Known rows:
117	37	-4	-6	-29	-54	90	-8	9	-34	-16	-48	-49	36	22	26	62	29	-5	-29	-61	-38	-12	-63	-3	39	-29	-47	-60	-82	-7	45	-4 -> bravumas
12	-115	3	-34	-13	21	69	13	186	-13	-48	-3	-66	-26	113	67	56	20	9	36	-85	-4	8	-7	101	-169	-37	40	-45	-85	22	51	-25 -> popir
-106	-73	59	-55	-71	-33	21	18	21	-20	27	215	-52	135	31	143	17	16	19	-43	-199	-47	-27	-202	34	144	-86	98	66	-9	80	36	134 -> vogrek
136	91	22	-43	67	5	103	23	88	14	-46	-60	-34	30	88	4	61	12	40	-66	31	85	-16	-109	-13	109	-27	-27	-40	-104	-16	42	7 -> sibir
96	92	10	-3	-2	-26	82	-6	-9	-13	-6	-54	-46	80	46	22	29	25	9	-49	-48	2	-23	-79	-50	73	-39	-58	-62	-82	11	38	16 -> drutru
198	129	-29	-82	-50	6	92	8	22	98	-6	-363	19	92	-65	45	136	-13	-12	-75	-68	152	-11	-162	48	110	-37	1	-216	-62	-12	26	-71 -> zupum
64	-103	23	6	22	-31	70	16	65	-23	-31	32	-50	60	56	42	25	26	-12	-19	7	41	-38	-44	33	-149	-33	-29	-66	-86	55	52	1 -> tobron
-121	-13	71	32	-46	-37	47	67	40	-189	-7	416	-86	106	264	88	72	4	51	-13	-184	-113	-33	-136	38	228	-79	13	269	-84	36	72	152 -> gaduni
-46	-64	28	-8	81	69	72	62	122	-22	24	208	-17	-11	148	14	48	8	-13	-95	2	82	58	-184	83	106	-14	-16	108	-37	19	58	95 -> bufla
54	20	21	18	10	10	83	67	101	-98	13	89	-50	17	173	5	109	8	-1	-50	-13	64	5	-156	105	168	-3	-27	103	-64	-11	61	44 -> klego
26	-97	5	0	5	4	89	-8	45	29	-21	120	-7	-18	8	45	37	24	-21	-59	-69	-19	-12	-113	-24	-63	-46	-45	-36	-54	19	56	53 -> briflas
96	-47	-73	-21	41	19	83	-86	-181	37	13	-117	-4	57	73	31	43	63	-99	0	-11	-156	84	248	-166	-475	-71	-208	-204	-149	54	42	-111 -> klomen
-109	18	19	74	-86	-105	-7	31	-156	-129	61	132	-62	228	47	231	95	-20	-55	-33	-328	-200	-127	32	-26	-110	-152	-23	62	-80	147	80	64 -> pitre
165	60	-3	-98	-45	-3	78	15	63	18	37	-276	-43	75	-47	-9	115	27	-14	-55	54	145	67	-206	148	209	28	46	-145	-1	-1	-3	-41 -> kuger
61	-60	23	-1	40	-27	67	19	42	-4	-22	-20	-47	85	69	34	6	29	-8	-34	24	66	-23	-33	0	-112	-29	-35	-78	-88	70	46	17 -> driskulam
-17	-18	79	-30	-68	-29	50	89	108	-103	-15	255	-55	141	154	76	93	-7	65	-34	-136	45	-48	-260	115	304	-56	80	144	-63	8	64	104 -> drodre
84	-55	14	-17	-5	-47	79	-32	-16	55	-63	-97	-41	92	-15	70	-16	33	4	12	-55	-7	-60	34	-81	-216	-68	-17	-170	-115	63	36	-27 -> grevul
66	-52	15	-2	41	1	79	7	49	46	-51	-33	-22	76	61	41	24	18	0	-30	-15	61	-43	-4	-61	-199	-59	-57	-117	-123	57	52	-24 -> flozas
156	190	-75	-23	57	97	100	-20	-35	17	47	-310	-28	-32	74	-41	96	21	-82	-71	55	42	137	43	6	-12	15	-137	-148	-70	-2	16	-84 -> troskerek
93	5	-91	-20	-7	53	41	-42	-78	-74	139	-310	-81	6	-20	26	129	38	-167	-16	46	-57	174	128	166	-202	27	-76	-172	11	104	2	-113 -> koser
107	73	-36	22	150	90	105	-6	26	76	-10	-249	-15	16	134	-45	-22	27	-42	-68	109	152	72	103	-92	-219	-6	-143	-167	-129	46	36	-51 -> greral

Facts:
klaski κ:skovom λ:122
drusin π:skelom κ:sigis, vuplim λ:122
flerem π:skudok λ:343
popir κ:plekle λ:439
flumor π:nafor κ:feranok λ:439
guklu π:sakol κ:vedir λ:122
gole κ:tagon λ:122
gori π:flabrur λ:122
vidre π:zegok λ:439
klomen π:madek κ:tagon λ:439
bravumas κ:fegrom λ:122
tovan π:nuklun λ:439
bratri π:tovan κ:fligen λ:122
tobron κ:gruga, skovom, vulos λ:439
gaduni λ:122
puzen π:femus λ:122
plebak π:banapluk κ:sibir, klaski λ:439
vulos π:feranok κ:drobok, vogrek λ:343
bufla π:klego λ:343
flebir λ:343
flozus π:pleku λ:439
klugrogro π:flugral κ:fegrom λ:343
pidrem π:grati κ:greral, pudron, barir, flutral λ:122
baplitrun κ:tiklak, sigis λ:122
danik π:dozas λ:343
skovom λ:343
viplum κ:sonak λ:439
muskek λ:122
gidus π:bropazu κ:klomen λ:343
flozas π:flerem λ:439
pitre κ:barir λ:439
sibritra κ:sonak, letrol λ:439
drizum π:drutru λ:439
temun λ:439
flaplem λ:122
trabrin κ:brakar, triga, klugrogro, midrol λ:439
plasil κ:gudok λ:122
nistom λ:439
drigas π:fligen κ:temun, gidus, vidre, skilar λ:439
nogusku κ:druvos λ:122
klaro π:skeplis λ:343
dani κ:migrom, pavon, groflekle, letrol λ:439
vuplim π:flozas κ:sonak λ:122
riskur π:bragraskik κ:drobok, vedir λ:343
zoplis κ:vutol, sonak, viskunen λ:343
zegok π:stisalis λ:439
pleku π:vogrek κ:sonak, tasto, pudron, fegrom λ:122
tregrar λ:439
zoplipir π:flutral κ:sibritra, sonak, fegrom λ:439
kuger π:flola κ:brakar, driskulam λ:122
skabripes π:skedi λ:122
novul κ:drobok λ:343
vutol π:plurur λ:122
trestom π:drusin λ:439
gudok π:sigis κ:pitre λ:122
dranem π:brakar λ:439
trubar π:stega κ:vedir, danik λ:439
viskunen κ:vuplim, druvos, klaski λ:122
pavon κ:sonak, sigis λ:439
tasto π:klaro κ:sigis λ:122
bufon π:riskur λ:343
trapu π:zepa κ:trubar, brisos, tasto λ:122
zepa π:plaplir κ:sonak, druvos λ:439
sonak π:sibritra λ:439
vogrek λ:343
briflas π:migrom κ:trogak, tagon λ:343
fosi κ:skapom, putrol λ:122
skope π:viskunen λ:122
tuplir κ:brakar, brepam λ:439
zukor π:dipli λ:122
motris π:tromi κ:kanil λ:343
bruklir π:trubar λ:122
groflekle κ:trogak, sonak, druvos λ:122
flugral π:floven λ:439
femus κ:bigra λ:439
rinenum κ:bigra λ:343
stisalis π:vupi κ:sonak, sigis λ:343
teplus κ:zoplipir, temitu, vuplim λ:122
kluplatri λ:343
tagon λ:343
migrom π:tiklak κ:treskiplas, pitre λ:343
klezus π:vedir λ:122
rapla κ:klomen, pavon λ:439
dozas π:bufla κ:sigis, vogrek λ:122
vasti π:skigum κ:kluplatri, tiklak λ:439
kaskar π:grogel κ:trogak, vuplim λ:439
mulo κ:pudron, vulos λ:439
drobrem π:lagre λ:343
floven π:bufon κ:novul, sonak, bigra, zutron λ:122
brikir κ:flaplem, dristu, sigis λ:439
flola π:livom λ:439
bredus π:pidrem λ:439
daplo π:triga κ:zepa, gole λ:122
klabefur κ:flaplem, vupi, plasil λ:122
sakol π:gaduni λ:122
drafler π:klebefin λ:343
kanil π:fegrom κ:femus, sigis, vogrek λ:439
drutru π:vasti κ:brakar, brepam λ:122
treskiplas κ:trogak, tigre λ:343
temitu π:brikir κ:vuplim, brepam λ:343
banapluk κ:pavon, pudron λ:122
sopluk π:daplo λ:439
skapom κ:tagon, bigra λ:439
vitres π:treskiplas κ:sibritra, pleku, vupi λ:122
grigri κ:kaskar, grevul, skedi, vogrek λ:439
sastani π:troviklom κ:grones λ:122
klasi π:midrol λ:122
fiplu π:pluna κ:flabrur, fitevar λ:439
grogel κ:tregrar, ledren λ:122
fegrom π:dranem λ:343
geflar π:gotren λ:343
bragraskik λ:122
lagre π:trapu λ:439
flutral π:letrol κ:pavon, vuplim λ:439
livom π:vitres κ:viskunen λ:343
bropazu π:stofos λ:439
sibir π:drobrem κ:barir, fegrom λ:122
tiklak π:flepu κ:drobok, sigis λ:343
klipla π:plebak κ:sonak λ:122
driskulam κ:barir λ:439
triga κ:sonak, vuplim, vulos λ:343
putrol κ:nistom, trogak, plekle, baplitrun λ:439
mebrun κ:klebefin, kuger, vuplim λ:122
druvos κ:vuplim λ:122
skelom π:gudok λ:343
dristegin κ:niben, kibrul, sonak, sigis λ:439
dristu π:briflas κ:sonak, pavon, bruton λ:343
tromi κ:grones, sigis λ:122
fligen π:saplon κ:brepam λ:439
feranok π:muskek κ:tagon, vulos, zutron λ:343
drogren κ:drutru λ:122
gruga κ:sonak, vuplim λ:439
skudok π:sastani κ:sonak, pudron λ:343
denuk λ:343
satu π:trogak κ:mulo, sigis, barir λ:122
koser π:nistom κ:nistom, sonak λ:439
flepu π:drizum κ:trogak, mulo, vuplim λ:122
brakar π:sibir κ:sonak λ:439
grevul π:grusek κ:grones λ:439
plaplir π:pavon λ:343
zubi κ:vupi, brisos, vuplim λ:439
klego π:siplo κ:fegrom λ:122
flabrur π:mulo λ:343
brepam π:skuris κ:skovom, barir λ:439
suskiflar π:klipla κ:siplo, dronis λ:122
faskomin λ:122
nokul κ:brakar, sonak, vulos λ:439
stega π:dristu κ:sonak λ:122
vugute π:grevul κ:sonak λ:439
gotren π:skalil λ:343
didra π:zukor λ:122
tovar π:klezus λ:343
nafor π:flozus λ:122
drodre λ:122
fotel κ:pavon, druvos λ:439
plekle λ:343
leklu π:kuger λ:439
grugi π:didra κ:feranok, sonak λ:439
grovur κ:druvos λ:439
skazil κ:trubar, sonak, triga λ:122
skalur κ:grones, sigis λ:343
zutron π:vugute λ:343
trogak π:flumor κ:sonak, vuplim, fegrom, vogrek λ:439
vasu κ:sonak λ:439
vedir κ:tagon λ:439
vugrom π:skope λ:122
klebefin π:klasi κ:treskiplas, sonak, barir, fegrom λ:439
troskerek π:zoplipir λ:122
skalil π:flaplem κ:sibritra, tagon, tigre λ:343
ledren π:pitre κ:plebak λ:343
pluna π:temun κ:sonak, vasu, fegrom λ:439
pudron π:flerul κ:sonak, barir λ:439
niben λ:343
grati π:dristegin κ:fegrom λ:439
dronis κ:fotel λ:439
plorim π:guklu λ:439
letrol π:puzen κ:pavon λ:122
drobok κ:pavon λ:439
tuple π:geflar κ:stega, brakar, klabefur λ:122
bigra λ:439
skiklelur π:vutol κ:pitre λ:343
plurur λ:439
grones κ:flutral λ:122
loplonus π:drafler κ:barir λ:439
sigis κ:sonak λ:439
vupi π:zutron κ:sonak, tagon, klugrogro λ:122
fepum π:vugrom λ:343
stuskon π:zoplis κ:tovar, letrol λ:439
siplo π:drodre κ:riskur λ:439
kibrul π:grugi κ:nistom, vuplim λ:439
greral π:trestom λ:439
nuklun π:klabefur κ:tasto λ:439
skilar λ:439
midrol π:bruklir κ:flaplem, drusin, viskunen λ:439
madek κ:tuplir, skazil λ:343
stofos κ:zepa λ:343
skigum π:bratri λ:439
flerul π:skabripes λ:439
barir κ:fegrom λ:439
skedi π:danik κ:nistom, vasu λ:122
dipli π:bredus λ:122
treskar κ:faskomin, klugrogro λ:122
skistu π:motris κ:sonak, fegrom, vogrek λ:343
klenon π:denuk λ:439
zeflolum π:zupum κ:driskulam λ:439
bruton λ:439
skeplis π:gruga λ:439
saplon κ:loplonus λ:439
grusek π:klenon κ:flebir, tasto λ:439
tigre κ:sonak, pudron λ:122
troviklom π:fiplu λ:122
brisos κ:pavon, grugi λ:439
zupum π:grigri λ:122
fitevar κ:vedir λ:343
skuris λ:122

Rows:
No name comes twice in this set of rows, the named rows included.
-83	43	8	89	10	58	101	27	39	-203	-13	406	-55	14	245	-41	118	-5	-28	2	-17	-99	45	-6	36	140	-47	-98	233	-86	26	80	80 | guklu
17	-193	105	-45	-35	-70	56	77	169	7	-96	205	-29	160	83	81	11	5	97	-6	-86	161	-137	-240	47	34	-70	110	14	-102	50	70	82 | pavon
27	-150	94	-51	-74	-135	60	-16	45	23	-112	150	-55	172	-17	108	-39	45	83	33	-108	-33	-160	-91	-95	-124	-97	54	-100	-117	74	43	54 | sibritra
114	-313	-111	-105	58	80	59	40	-198	13	96	154	117	110	347	52	289	50	-170	-33	13	-100	187	93	11	-525	-64	-272	-19	-174	-25	98	-146 | drigas
-22	-209	122	-137	-26	47	208	-283	12	3	-263	678	-45	48	-234	-327	-159	142	83	184	466	-96	66	-34	-202	67	-40	38	-162	-13	123	-46	74 | flabrur
74	-290	-39	-125	155	139	110	35	53	90	9	244	84	-33	322	-79	104	70	-56	-67	159	84	210	-111	-7	-189	0	-178	19	-114	-76	68	-5 | gidus
106	29	-24	-10	119	38	102	-72	-14	70	-39	-189	-50	16	74	-54	-76	66	-19	-14	121	21	77	155	-136	-276	-13	-132	-219	-119	61	11	-56 | sonak
125	92	-43	-20	-103	-61	74	-57	-112	-29	30	-205	-50	81	-86	94	107	18	-57	-15	-171	-144	-28	-1	-13	-26	-66	-53	-158	-51	21	32	-52 | daplo
48	4	1	75	38	-34	53	40	-75	-22	31	-30	-22	143	43	90	38	2	-55	-88	-61	44	-55	3	-48	-133	-66	-109	-53	-106	93	66	13 | fligen
114	-111	7	-96	-9	11	70	17	112	57	24	-104	-20	-6	-106	27	78	27	-33	-74	51	131	38	-262	158	83	16	77	-123	35	14	17	14 | livom
-5	-47	29	-52	-128	-97	25	-31	-69	32	7	29	-30	148	-155	196	36	17	-8	-40	-259	-108	-91	-150	-31	-7	-112	72	-87	-17	85	35	69 | triga

Now the same nodes, written a new way:
Known rows:
246	-62	-71	-33	133	-35	87	93	5	74	-52	92	232	-168	-162	-85	-114	12	42	-51	32	81	-252	59	12	135	-15	-157	-143	78	-91	22	95	38	-113	-5 -> zepa
6	-21	80	-95	177	57	188	-41	-51	80	97	22	23	-111	7	33	-15	31	-69	-48	-112	86	-68	129	-21	69	-23	52	-74	73	-102	8	56	36	-25	47 -> pluna
134	-32	-183	-51	186	-7	-67	178	-48	-51	26	52	232	53	-61	-71	-43	-44	-17	87	273	-11	-133	20	79	69	-140	-204	-71	-62	-25	21	5	69	-62	56 -> fegrom
-1	88	163	153	-357	-79	-68	-30	43	-10	-113	-40	-52	-41	37	123	3	77	-32	-5	-201	-8	95	-42	-58	20	32	149	120	-13	173	-10	-43	70	45	-85 -> bravumas
-193	-284	178	-256	-219	-113	-426	-105	-11	-66	-710	-90	-115	-48	11	-573	234	-134	420	415	104	-188	269	-82	-91	-402	37	-24	-164	241	17	-432	375	-307	-71	-27 -> temun
49	142	165	-144	190	-70	349	-112	42	31	290	92	-103	-124	211	-36	200	19	61	-46	137	13	-46	129	-115	257	-6	239	19	-102	308	-149	6	-1	105	153 -> dozas
9	42	-138	-147	24	143	22	67	-46	92	123	116	-67	-152	135	-43	85	-82	-39	22	111	171	23	85	-18	101	55	-226	-42	254	-158	190	2	55	41	102 -> plebak
41	-16	-50	-102	214	59	142	-54	-5	57	112	35	38	-32	-7	-49	-2	7	-21	-41	75	53	-42	20	-20	2	-10	-9	-53	47	-84	0	88	40	1	66 -> pudron
33	39	-93	196	-279	-64	-208	14	142	-21	-100	-70	-27	175	51	-20	-70	2	61	1	151	-75	153	-249	-49	-149	46	-30	141	-70	170	-41	16	78	49	-43 -> flaplem
60	-57	-195	-91	230	79	44	-3	32	60	103	-2	66	82	-27	-96	-57	-30	-12	-22	260	23	-21	-96	-11	-108	-14	-134	-28	41	-125	15	133	85	-4	96 -> greral
-45	58	80	189	-211	-33	-127	-88	-24	-142	-145	53	57	61	105	107	-55	39	7	16	-240	31	121	68	75	23	19	174	-55	-100	162	-54	-171	-153	-3	-183 -> rinenum
-230	-178	201	14	256	140	90	191	-42	205	99	-209	-122	-7	54	128	-223	-2	-147	-48	-270	98	62	244	-8	-102	-71	-2	-133	71	-335	54	6	97	-95	108 -> vugute
-48	-19	-11	-78	231	33	36	115	-91	-36	115	14	65	28	64	-16	11	-35	-39	74	116	-13	-35	128	56	55	-129	-47	-65	-79	-15	-12	-65	-2	-21	87 -> flerem
-3	-55	-26	-83	232	72	137	16	-16	94	115	4	-3	-51	33	-73	-43	-26	4	-39	62	62	-23	67	-30	-21	-4	-41	-81	60	-103	-18	77	16	-19	96 -> bredus
1	48	36	180	-314	-78	-142	3	89	-13	-123	-50	-75	52	42	14	-24	26	55	-8	-38	-53	124	-132	-50	-68	60	45	113	-46	176	-40	-36	23	40	-67 -> bragraskik
-21	-19	-43	-101	211	21	17	96	-88	-51	89	26	82	40	5	0	43	-35	-40	78	108	-19	-67	109	76	69	-115	-53	-60	-72	-41	17	-59	-12	-24	60 -> klaro
-39	-122	42	-198	186	7	31	-31	-28	38	-90	-17	-31	-71	-59	-166	71	-47	97	70	40	-25	-57	62	-11	-42	0	-32	-131	109	-136	-93	154	-97	-55	49 -> klomen
-28	-21	-44	-73	206	12	17	68	-72	-67	79	26	83	54	-2	13	31	-29	-31	60	89	-23	-75	100	82	73	-110	-42	-66	-91	-41	7	-58	-27	-30	43 -> feranok
71	8	-53	184	-240	15	-102	-113	34	-21	-190	48	97	0	8	-48	-133	52	40	-50	-103	58	123	-129	-27	-163	103	32	15	53	84	-47	42	-23	-2	-128 -> pavon
14	47	77	156	-253	25	-22	-164	-22	-18	-143	44	44	-65	38	46	-85	87	-39	-46	-271	86	149	-38	-47	-117	90	149	40	68	76	-27	5	7	25	-129 -> nokul
9	-23	29	-83	111	-56	59	117	73	65	107	-72	-91	-2	-30	10	48	-33	23	-2	120	-58	-115	18	-25	119	-50	-51	10	-36	-18	19	15	50	-8	96 -> puzen

Rows:
No name comes twice in this set of rows, the named rows included.
37	82	40	-136	182	-59	215	-15	53	41	227	42	-97	-50	130	-92	156	-31	75	-10	250	-39	-48	27	-88	149	-14	75	43	-78	194	-95	30	22	80	164 | skabripes
4	3	-142	-225	217	35	-140	-177	63	-188	103	59	-32	269	-188	151	183	-38	-26	28	46	-56	-155	64	152	156	-6	9	-58	-140	-226	164	-118	-168	5	-100 | tiklak
122	-23	-59	-319	204	125	-134	-230	136	-70	135	140	-66	135	-299	-11	158	15	16	0	-35	22	-100	77	-69	-8	88	-15	113	-34	-367	168	5	6	45	-26 | drizum
21	5	3	248	-155	-13	-72	-258	213	-12	-149	50	-84	112	171	108	-165	12	159	-204	-271	155	86	65	70	89	241	193	-285	-28	98	-59	-109	-342	-47	-274 | popir
163	35	67	-322	116	38	-194	-77	201	-52	189	73	-103	154	-320	62	214	47	-30	71	30	-56	-113	80	-158	78	-8	-4	287	-133	-261	175	-25	211	79	62 | drutru
336	-68	-109	-7	90	-64	48	162	6	71	-113	125	316	-221	-216	-128	-163	8	80	-48	58	91	-318	42	21	170	-17	-243	-156	103	-76	18	108	47	-154	-15 | lagre
17	-48	-39	-78	240	63	130	-9	-5	74	104	8	14	-23	-4	-49	-49	-12	-8	-54	56	56	-51	43	-5	-9	-1	-35	-83	42	-111	-6	76	7	-27	66 | grugi
2	75	161	187	-323	-94	-74	-49	101	-13	-124	-49	-77	12	57	128	-33	69	16	-42	-213	-12	77	-30	-39	50	59	170	62	-49	182	-33	-66	-8	26	-122 | tromi
-15	30	97	-127	145	12	92	60	-163	-53	85	23	139	-56	-12	108	66	50	-165	109	-61	11	-74	170	37	115	-171	49	-4	-37	-40	31	-35	114	-4	54 | skiklelur
-15	-4	201	-64	139	-64	172	88	65	102	141	-80	-108	-69	49	112	23	17	-13	-45	-64	9	-118	178	-37	229	-56	92	-70	-57	25	-17	-22	32	-27	79 | sastani
2	101	-26	-156	288	19	210	-85	-106	-90	245	171	71	-31	216	-137	176	-28	35	74	264	6	34	116	-26	106	-84	112	-6	-128	252	-145	-40	-54	91	147 | bufla
-35	38	-53	202	-193	-9	-186	-42	-24	-147	-134	46	89	125	83	29	-72	14	15	39	-56	-9	153	-48	63	-93	6	62	12	-107	160	-48	-135	-95	13	-130 | novul
82	40	114	-291	83	-17	-68	-131	149	-55	141	15	-159	99	-293	186	254	41	-49	6	-117	-65	-195	101	-38	220	18	83	144	-92	-233	189	-52	41	47	-26 | flepu
-187	-192	55	26	289	135	30	181	23	185	101	-197	-111	95	70	69	-240	-34	-79	-62	-91	75	70	155	5	-140	-49	-80	-156	42	-315	40	30	64	-91	105 | grevul

The same nodes again, as new rows of numbers:
Known rows:
-64	110	-259	-225	-72	138	73	-220	144	-24	-104	98	9	-69 -> grones
-156	203	-3	-198	-236	114	92	-153	433	-65	-28	52	-77	-217 -> drobok
174	-332	-120	-325	-72	-247	241	243	173	376	412	268	38	136 -> trapu
-280	89	-67	-245	-243	-370	82	285	88	183	-76	-101	-165	-83 -> tasto
32	133	-262	-33	115	153	-43	-145	127	-35	-247	148	50	-42 -> treskar
-171	-134	-81	217	-79	-56	46	153	-57	38	-52	22	-12	-30 -> ledren
-45	-129	5	564	75	-172	206	-358	-168	-62	-44	-130	48	-80 -> briflas
-62	-3	-30	2	41	-159	-62	243	-223	101	88	-98	-8	251 -> didra
-85	3	-55	217	137	-121	-22	181	-111	198	-68	7	37	144 -> vutol
41	139	-276	-208	57	79	-5	-106	82	-127	-2	49	6	2 -> plasil
125	230	129	-272	189	184	-142	-122	89	-164	-70	-55	32	-354 -> viplum
-32	12	138	-37	-234	-60	-25	270	89	0	-41	-149	-74	115 -> siplo
-179	-147	-13	-66	54	-8	65	-510	154	398	-313	-251	-250	5 -> drutru
-77	-11	-21	42	61	-132	-49	339	-176	151	-27	-51	-19	196 -> zukor
80	6	293	-160	-3	-8	-24	59	-57	93	-27	-152	-1	-141 -> koser
33	112	431	-43	328	1	-165	188	-139	166	-191	-105	70	-365 -> sonak
-192	295	74	-341	-86	35	11	94	460	27	-180	-9	-82	-531 -> pavon
-31	125	-222	-263	-6	121	14	-259	45	-31	-68	80	22	-125 -> banapluk
137	69	7	524	205	-347	101	63	-317	-47	73	32	218	111 -> klasi
-36	5	223	153	-52	-38	-62	242	-23	88	68	-66	-5	173 -> bredus
-122	14	-190	229	189	176	-51	-266	-117	-220	92	237	61	-38 -> skovom

Rows:
No name comes twice in this set of rows, the named rows included.
217	134	186	156	353	-362	96	-308	-483	-10	-55	-131	221	-321 | stega
575	-475	-319	-365	-62	-375	110	403	259	71	258	485	-4	390 | sibir
-235	128	-50	-288	-280	-204	-70	489	-87	62	-184	-226	-193	54 | dozas
256	-201	216	-165	-152	231	197	-130	-29	109	99	-278	98	107 | kaskar
495	-46	188	114	-53	-247	-4	-34	-209	-245	-145	131	156	30 | klebefin
323	-100	53	-77	-256	-227	-1	39	52	-215	29	59	-99	266 | loplonus
333	-216	219	-518	146	-253	85	482	207	181	526	6	-17	-139 | brakar
-211	384	141	-362	52	-6	-106	47	344	-41	-262	-15	-130	-621 | sigis
-104	-105	76	-175	-32	-132	-83	326	-351	-72	43	-187	-65	-178 | skudok
277	-259	271	-333	7	-21	157	224	179	350	265	29	93	-107 | zepa
-58	25	17	-119	46	-149	-19	345	-107	214	-194	-114	-23	-67 | floven

